Each row has a class, written after it.
[ 136  124   20 -295   59  178  208   31 -207  -12   18 -297 -167 -160
 -122  104 -144   91  108  216 -303   68 -177 -180    6  228 -214 -352
 -289 -593 -205 -255   30 -355    4  235]
z_577
[-686  116   36  230  373 -250 -233  -49 -157  -62  163   41 -288 -129
  195 -333  -91  406 -176   52   33 -185  -12  275  -68 -877  209   91
 -291  -49  200  244   73  418  122 -387]
z_274
[ 261 -385 -464    5   -6  133   31 -309 -224 -311 -107  359  150   12
 -409  129 -166  764  -61  295  307  -51 -170   97   -3   16 -183  400
 -410 -548  209  238  700  343   49  219]
z_227
[ 213 -191 -164   86  -72  -53   18  182  -53 -143  -17  177   65   79
 -153  436 -287   -2    6  -58  157 -293 -177   58  206  461    6  108
 -426   41   13   29  144 -234   21  -12]
z_289
[  93  -21   95   90 -151  -32 -137   16 -209   96  -59 -113   65  -77
 -146   13   42  109 -100   55  152  -39   41   81   19  176   -7  193
   38   90  137    9   -5  183  -11  159]
z_227
[ 465 -205   44  219  187 -326  -27  255  -81    2  260   87  214  -51
 -277  691 -201   10   68 -214   66 -348 -216  281  -59 -375 -176   99
 -212  -94  210  442  530 -250  120 -176]
z_848
[-193  -96  141  -97 -245   37 -102  170  229  313  -18 -125  -19   39
   17  168 -355  -51 -286 -125 -101   37    1   23  -86  -99  -98 -125
   34  254  -39   89  -27   69  -30  124]
z_848
[-134  -75 -130  -41  135  107  266 -159  249 -220  109   86   56   89
  -10  -60  -57   54  100   80 -148  -33  104   50   -2 -149   -1   51
  -54 -126   32  -60  153  -89  -51 -136]
z_274
[ 132  -49 -113   44 -105  277   71  263 -118  259  -67  -93 -192  134
  -30  442 -291 -143 -255 -161  -44   18  -56 -178   64  469    0  148
 -300  351  165 -231 -398 -287 -190   33]
z_684
[ 120 -174 -143   55  -93 -133  132   60  -21 -121   28  227  156  135
 -206  336  -88  138   22  -80  198 -333 -128  118  222  477   96  124
 -254  -34   19  -63   84 -213   -2  -64]
z_629
[ 223   54   10  -85  183   46  171   66  -60   46   49 -247  -42  -11
  -94  267  -86  155  -12  205 -136 -220 -173   68   64   64 -306    6
 -220 -503 -155 -211  182 -239  -94   66]
z_619
[ 122  -70   26   84 -129 -110 -168   40 -297  224  -20 -139   46 -166
 -204   81   19   60 -149  -35  199   24   53   76  -51  191  -15  136
   -5  111   75   21 -103  126  -49  209]
z_649
[-115  -78   44  -59 -208  -18  -89   79   60  235  102   21  -98  -16
  -80  158 -339  -34 -252 -163  -75   56  -31   48   80  -13 -102 -175
 -110  279    9   -1  -18  -59  -50  100]
z_848
[-220 -342 -344  100  -60  147  -33   92   15  -26 -273  -48    3  115
 -376  514 -266 -259  174 -148   30  181 -177 -106   19  418   21  -88
 -550  -33  323  -92 -294 -231  -14  -42]
z_274
[ 313  124  364  328   33 -406 -377  267  144 -105  139  241   -9 -268
  194  -60  -99  203  385   59  -34 -267  -46  -29  -30 -402  195  -88
 -305  205  221  553  502  272  237 -310]
z_274
[ 409  -98  -97  281  179  336  -54  -30 -314  217 -145  138   -5  156
 -306  717   31  111 -345 -198   37 -192 -228  394  185  184 -175  192
 -494 -191  302   28 -106 -134  -46  -13]
z_619
[ 139  -32   71   91  -81 -123 -169   39 -128  112  -26  -67  110 -128
 -136   36   82   22  -32   56  135  -59   27  169   -6  140   -5  165
   41   59  137  143   -4  223   -7  146]
z_684
[ -84  -97  -20  -90 -293  -34  -95  -26  141   94   20  155 -116  -68
  -36   58 -339   75 -129   -2  -38   -9   32  -18   54   27 -119  -86
 -115  306   22   46  -65  -12  -79   86]
z_684
[-222   35  -96 -207   -2   39  301 -124  186 -347   98  188  -23  -31
  -19 -198   -3  128  172  171 -178    3   65   53  -62   -8   65   11
   21   -8   78  -57   61  -75  -39  -49]
z_187
[  87 -224   18   65   55  308  154  115  136   15 -184 -124  199  136
 -116  560 -101 -122  -18  -90  -80  -63 -194 -118 -228  132  -66  196
 -248 -123  199   75 -199 -376  141 -186]
z_187
[  71  -62   59   95  -49  -13 -101  -14 -136  142   33 -111  143  -59
 -122   87    1   95 -123   -3  112  -66   24  103    3  154  -68  170
  -22   54  134   80   23  179  -10  144]
z_710
[-246 -122   94 -105 -283   37 -121  -36  174  217   -5  -38   -2  -10
  -26  -42 -158   47 -249 -149   -9   69   18  -64  -68   36  -55 -126
   14  462  185   -1  -84   63 -119  128]
z_649
[-113 -108  -14  -45 -212   40  -84   65  158  148  -22   54  -33  104
   90  234 -497   11 -252  -91   66  -85  -31    3   59  -49 -260  114
 -159  427  -26   28   56   34  -88  123]
z_710
[  31 -255  -93  -17 -177  184 -179   94  181  115    7   30  144  116
 -158  347 -337 -187 -295 -150  -31    7   12  -10  -71 -129 -289   23
  -51  481   29  247  194   59  -72   15]
z_710
[ 248  201  222  192  -51 -363  -78  -28 -465 -206  386  119    6 -307
  202 -178  130  427 -105   98  150 -381  -27  425   27  -40  -33   35
 -208  419  131 -160 -226 -272 -255  -84]
z_187
[ 129  -43   55   55  -88   38  -82  -11 -188  129  -45 -141  120  -56
 -120   79   65   93 -156   50  133  -71   36   94  -50  133  -25  249
   30   40   78   94   21  226  -31  152]
z_629
[-116   33  -95 -136   33 -125  153  -13  -78  -51  -11 -253  -61 -208
 -146 -121   65   45   41  120  -65  107  -14  -22  -99  -17 -119 -143
  -77 -174 -121 -199   59   51  -88   95]
z_848
[-186  -51  -18  -24  111   57  224 -118  181 -161  201   82    8   49
  -66 -143   25  149  146   63 -179   12  122   39  -69 -288   37  -41
  -20  -86  125  -43   76 -145   21 -192]
z_804
[ -79  -29   48 -170 -104   71  -86  126   96   34   12   19  -51   55
   48  165 -308   36 -275  -23  -81  -50  -64   43    6   90  -62   37
  -50  204   13   57  112  -15  -85  109]
z_577
[ -14   94 -544 -120  -69 -368    8  143 -304  188  -62  126  114   50
 -165 -123  -26  315 -125  -59  561  -27   11  272 -350 -146  -23  157
 -262  283 -135  368  176  432 -182  -48]
z_629
[ 170   16   58   86  -96  -10 -134   52 -166  176  -76  -89   68  -30
 -123   12   53   85  -76   67  154  -75    5  138   14  223  -12  177
  -18   46  157   55   29  185  -20  183]
z_227
[ 285 -107 -176   65  -31 -160  169  120 -192 -129   79  170   52   43
 -176  332 -185  142  -11    0  199 -326 -122  144  201  415    9  156
 -302  -24  -69  -35  147 -304  -14   -6]
z_710
[  74 -119   68   98  -31  -63  -96    3 -178  112    8 -138  139 -102
 -170  119  113   63 -111   38  138 -116   22  160  -24   82   11  231
   64  -22   71   68  -28  218   -7  162]
z_629
[ 132 -163  106  -49 -120  154 -109  107  193  158   44   30  -30   39
  -26  361 -362 -115 -320  -95 -160  -17  -24  -21   28 -107 -189   11
 -122  254    0   80  122  -76  -92   32]
z_684
[ 767 -146   85  407 -109  -36 -146  415 -735  115  -80  277  -40 -415
 -490  341  139  490 -168  -62   96 -200 -243    2   53    4   25 -193
 -520  -87  104  -23  266 -263  369   47]
z_362
[-255    1  -63  -89   22  -26  206 -236  186 -375  130  224    3   50
   10 -231   -2  136   84  196 -118  -69   27  177    3  -80  121   18
   27 -193   75   -4   28  -10  -51 -156]
z_848
[ 109 -148 -181  104   -2 -211   88   -4 -122 -240   33  237   40   47
 -204  291 -146   95   85  -32  230 -292 -150  146  267  410   61  169
 -320  -59   22  -61  103 -220    7  -27]
z_649
[-372   70   64  270 -338 -425  145   39  348  390  -52 -370  -11  -86
   33 -288 -189   43  -35 -347   97  274  203 -422 -174 -189   57  -37
  391  899   53   39 -148  587    6  183]
z_710
[ 187   65    3    9  211  -63   62   31 -269  -78  175 -304   24 -106
  -95  -35   58 -103  137   65   60  108   65  -93  -39 -199 -130  -47
    6 -122 -337  -80  158  -39  -10  135]
z_804
[ -34   80   -6  -73  168   30  236  -81  219 -270  179  243  -42   46
   11  -90    3  157  165  186 -204 -138   48  183   23 -227   -7   95
 -102 -154   37    5  179  -89   14 -227]
z_227
[-273   -6  106 -128 -117  154  -51   78  211   17   -6  -28  -53   54
   93  121 -309  -68 -223 -103 -202   13  -55  -36   23   11 -100 -156
  -61  241 -151    0  -58   21    0   93]
z_649
[ 235 -226 -130  152  190  470  303   45  -75   81    4   33   14  166
 -283  639  -82  169 -338 -243 -168 -113  -79 -129  -81  213   72  151
 -395 -126  244  -66 -188 -471   28 -257]
z_577
[-114 -183   60  -64 -200   50  -19    1  234   46   49   22   13  105
  -98  148 -256   56 -105    9  -58  -22  -42  149   75    3 -113  -38
  -64  144  113   45   96  -17  -57  116]
z_289
[ 295 -110  -77  121  -67  -59  158   33 -104 -214   29  183   67   30
 -163  288 -146  129  -87   -8  135 -315 -115   65  209  415   39  102
 -301  -43  -83  -77  113 -317   25  -51]
z_289
[ 168  -22 -170   71  -87 -152   69  120  -75 -171   15  239    5   65
 -144  284 -195   98   70  -17  169 -309 -106  100  272  467   16  125
 -252  121  -74  -17   79 -229    4  -50]
z_619
[-101   13  -83  -32  225   72  264 -154  258 -196  167  133   19  130
   41 -125  -23  128   84  169 -136 -180   90  195  -23 -216    7  134
  -57 -142  104  -23  191 -158  -46 -196]
z_629
[ 279 -141 -166   21 -107  -34  162   43  -37 -272   17  243  113  141
 -121  344 -209   77   36   57  154 -329 -137  131  199  519   14  223
 -267   25  -20  -42   27 -356  -50  -27]
z_577
[-152 -186  129  -18 -178  181 -169   87  312  177   -8  -54   25   22
    0  219 -382  -25 -184 -125 -223   57  -63 -166  -11   39 -136 -206
 -154  228   91   19   23 -143   56   26]
z_187
[ -58 -325  -16   85  293  604  240  -87   46  -55  -18 -172  122  227
  -72  606 -109  104 -110 -124 -211 -130  -69 -215 -148  -38  -51  153
 -386 -445  202  -52 -227 -347   46 -227]
z_362
[ 167   50  -69 -112  255    3  129  157 -189  114    5 -176 -232 -121
 -218  306   49  108   -4    3    5    9 -120   65  -22   18 -207  -51
 -273 -192  -42 -130  114 -363   12   86]
z_289
[ 105 -466  204  185 -264 -139 -206  158 -188  166 -101  -63  -19  -79
  -46  334  -43  171   -3  -88  -46  -81 -104 -129 -136 -263  258 -264
   29 -365  323  108  -57 -184   75 -175]
z_710
[-232  -97   25 -163 -304  -11 -127   38  104  169  -30   91  -30   18
 -121  125 -292  -96 -190  -68   11   16  -44   60   44   67 -110  -74
  -41  266  -10   -4 -156  121  -86  214]
z_227
[ -46  -90   12  -92 -213   24  -13  157  182  331  -11  -57  -37    6
  -61  189 -259  107 -305  -92  -58  -56   20   59  -24   14 -165  -25
 -106  316  -13    4   55  -25  -92   64]
z_274
[-116  -84    5    9  198  107  169 -196  181 -348  128  153   65   33
   40 -110    8  147  107  142 -161  -73   35  147  -12 -241   56   49
 -116 -171  109  -32  105  -97   14 -154]
z_577
[-161 -200 -180 -129 -374 -246  -80  393   33 -164   12   35  373  301
 -281  374 -501 -126  -51  189  172 -486 -172  442  181   98 -215  366
  133   30   11  172  590  725 -257  341]
z_187
[ -73 -186 -214 -143  390  659  500   -3  -12   41  107 -240  260  222
 -167  452 -279  -94 -350 -175 -170  -22  -84  -88 -167  140 -145  174
 -464 -255   11 -250  -12 -268 -112  155]
z_187
[  42 -236 -121 -152   18  498  133   38  -24  175 -175 -122  175    5
 -344  725 -269 -127 -401 -248 -211  268 -305   84 -322  468 -283  -48
 -539  -66  265  -47 -477 -642   12  167]
z_227
[ 151  -53   44  125 -123  -65 -179   33 -225   81    8  -54   71 -122
 -168   92   22   75  -57   31  136  -70   38   95   62  205   -5  174
   24  129  121   83  -14  161  -34  137]
z_619
[  63 -107  206 -126 -251  261 -140  193  213  312  -18  -34 -122  -68
   -2  238 -421 -154 -221  -77 -193  111   16 -213 -107 -109 -165 -195
 -163  367  -41   61  -28 -126   -2  140]
z_848
[ 154 -197 -135   43 -204 -231  132   94  -62 -115   77  175   76   79
 -239  361 -216  120   63  -72  125 -305 -133   82  323  525   32   34
 -284  -28  -17  -88  111 -214  -36   16]
z_362
[ -66 -119  -22 -172 -279  159  -22   97  169  131  -17  -84   86  130
    4  228 -320  -52 -243 -111  -56   27    7  -52   -9  123 -230   38
   86  385  -24   25  102  -14 -107  143]
z_187
[-173    4  -94 -102  109   72  273  -98  197 -266  111  165  -50  -28
  -72 -104    6  120  143  141 -254  -54  102   49   -6 -101   66   37
    5 -140   75  -34  109  -65    7 -164]
z_619
[ -71 -212  -18  -58  -88  211 -140   45  283  140  -39   35  122   31
  -63  316 -260  -22 -305 -154 -156  -33  -10   15  -60   36 -183  -81
 -137  211  -30  143   37  -49  -12  -18]
z_619
[ 115  -36   57   31 -198  -21 -117  -36 -133  190  -44 -185  133  -76
 -153   21   49   71 -168  -17  141   48   36   39  -45  317  -53  149
   62  186  133   42  -77  202  -88  230]
z_227
[ -89 -129   57   29  -43  115 -170   78  164   28    8    1  -10    2
   92  227 -370  -28 -288  -43  -69  -71  -57  111   54   11 -152   81
 -146  311    1   58   50  -59  -28  136]
z_274
[ 165   42 -163 -255   77  325  126  157 -111   56 -176 -424   69  113
 -307  316    1 -157   81   85 -112  178 -114 -120 -105  255 -352  -56
   49 -302  -35  -55  260 -164  -45  249]
z_619
[ -15 -103   20 -138 -121   78  -88  135  242  170   53    8    0    5
 -135  219 -230 -102 -111  -79 -101   25   -5   -8  -22  155 -132 -132
  -68  332   20   43   47 -160  -53  154]
z_629
[ 139  -32   80   68 -142 -142 -116   41 -228  197  -20 -149   58 -180
 -241   43  121   79 -154    9  150  -22   50  124  -48  163    7  112
   43   51  129   60   -2  238  -54  185]
z_289
[ 125 -331 -311  345  296  249  184 -165 -172  -62   14   -7  230  299
 -417  600 -106   50 -450  -48  101 -235 -121  544   14  -89 -163  479
 -298 -259  245  -23  -14 -119 -154  -90]
z_187
[ -90 -143 -167   87  113 -106  -55 -104 -532  -62  234  186 -179 -432
  -83   35 -272  376 -118 -195  128  -43  153 -306 -104 -496   46  -20
 -546   87  206  -52  162   27  -63 -145]
z_274
[ 238 -310 -237  269  -34  196 -187  204 -521  -72 -192   19  -44 -252
 -395  652 -251  146 -412 -154  -49   71 -216   40 -185  378  -52  -42
 -730  -17  371  -56 -243 -574   44 -154]
z_289
[ 252 -123  -82   90  -73 -104  181   83 -194 -144   33  172   92   93
 -201  378 -124  247  -43  -48  198 -399 -107  138  206  408   47  180
 -295  -90    4  -31  127 -342   31  -72]
z_362
[-421    2   76 -218  -18  -88   56  136  112 -161 -232   51 -295 -114
  151  134  251  587  134  132 -284 -114 -347  151 -134  344  234 -313
 -286 -454  239   35 -405 -343  157 -309]
z_710
[-289   18   -9 -204 -153    3    2  103  155   33  121   48  -80  -69
  -39  111 -378  -11 -218  -33 -234   -8   -2  130 -104  -44 -208  -52
  -95  329   49   64  -75 -200  -30   15]
z_804
[-262  -98  -55  318  100 -389 -180  322  108  -34 -257 -132  330  126
  -52  -45  229  -57   60 -213   61   47   36  238 -321 -160  404 -194
  364 -279  303  210  219  217  144 -265]
z_289
[ -74 -187   44  -79 -195  235 -163   -1  235  -27   29   40   43   -5
  -17  169 -405 -112 -340   -7 -194    5  -21 -126  -11  -25 -204    6
  -74  383  -11   43   58  112 -105  138]
z_577
[ 283 -122 -230   65 -124 -204  124   67 -159  -90   16  220   35   32
 -293  386  -97  161   -6  -79  274 -317  -59  122  220  503   32  146
 -249  118  -68  -22   43 -237  -98  -32]
z_619
[ 162 -167 -173   57 -179 -143  106   66 -125 -113   44  165   89   68
 -262  396 -152   44  -29 -116  177 -254  -69   25  196  477   46  102
 -180  110  -44  -60  -14 -265  -44  -57]
z_629
[-166  -70 -156 -137  137 -201   49  -30 -213    8  118 -148  -79 -187
 -302  -33   83   44  122   40   72   71  -26    0   50 -113 -159  -46
  -92 -179  -17 -143  173   57  -19  152]
z_362
[-477  142  228  191 -249 -557 -283   83 -144 -123 -107   16   57   74
   85 -486  277  460  -46    0  263   84 -122  -82 -184 -115  540 -201
  319 -164  134   64 -144  312  122 -366]
z_804
[ 289 -146  -75 -214  230  104   47   -5  -99  206  216  -55   40 -105
 -425  402    6   74   43   98  -85 -107 -104  175    1 -104 -398 -175
 -367 -519 -214    0  126 -390   33   33]
z_577
[ 127  -70   45   72 -138   -9 -124   13 -260   94  -39 -178  122  -34
 -171  108  110   91  -70    0  175  -35   42   80   35  276  -48  229
   90   98  188   57   21  186  -48  208]
z_362
[ 185  -57 -358  -80  216   12   43   60 -239  119  -39 -220   49   -6
 -388  170   83  -50   54   27   41  193  -51  -67 -168  -16 -167 -119
 -113 -436  -31  -40  287   72 -122  133]
z_629
[  88  -51   31   82  -67   -4  -76  -61 -186   57    6 -134  136  -39
 -105   33   48   55  -53   25  158  -44   38   76   12  214  -58  229
   -6   49  129   12  -29   86  -22  154]
z_804
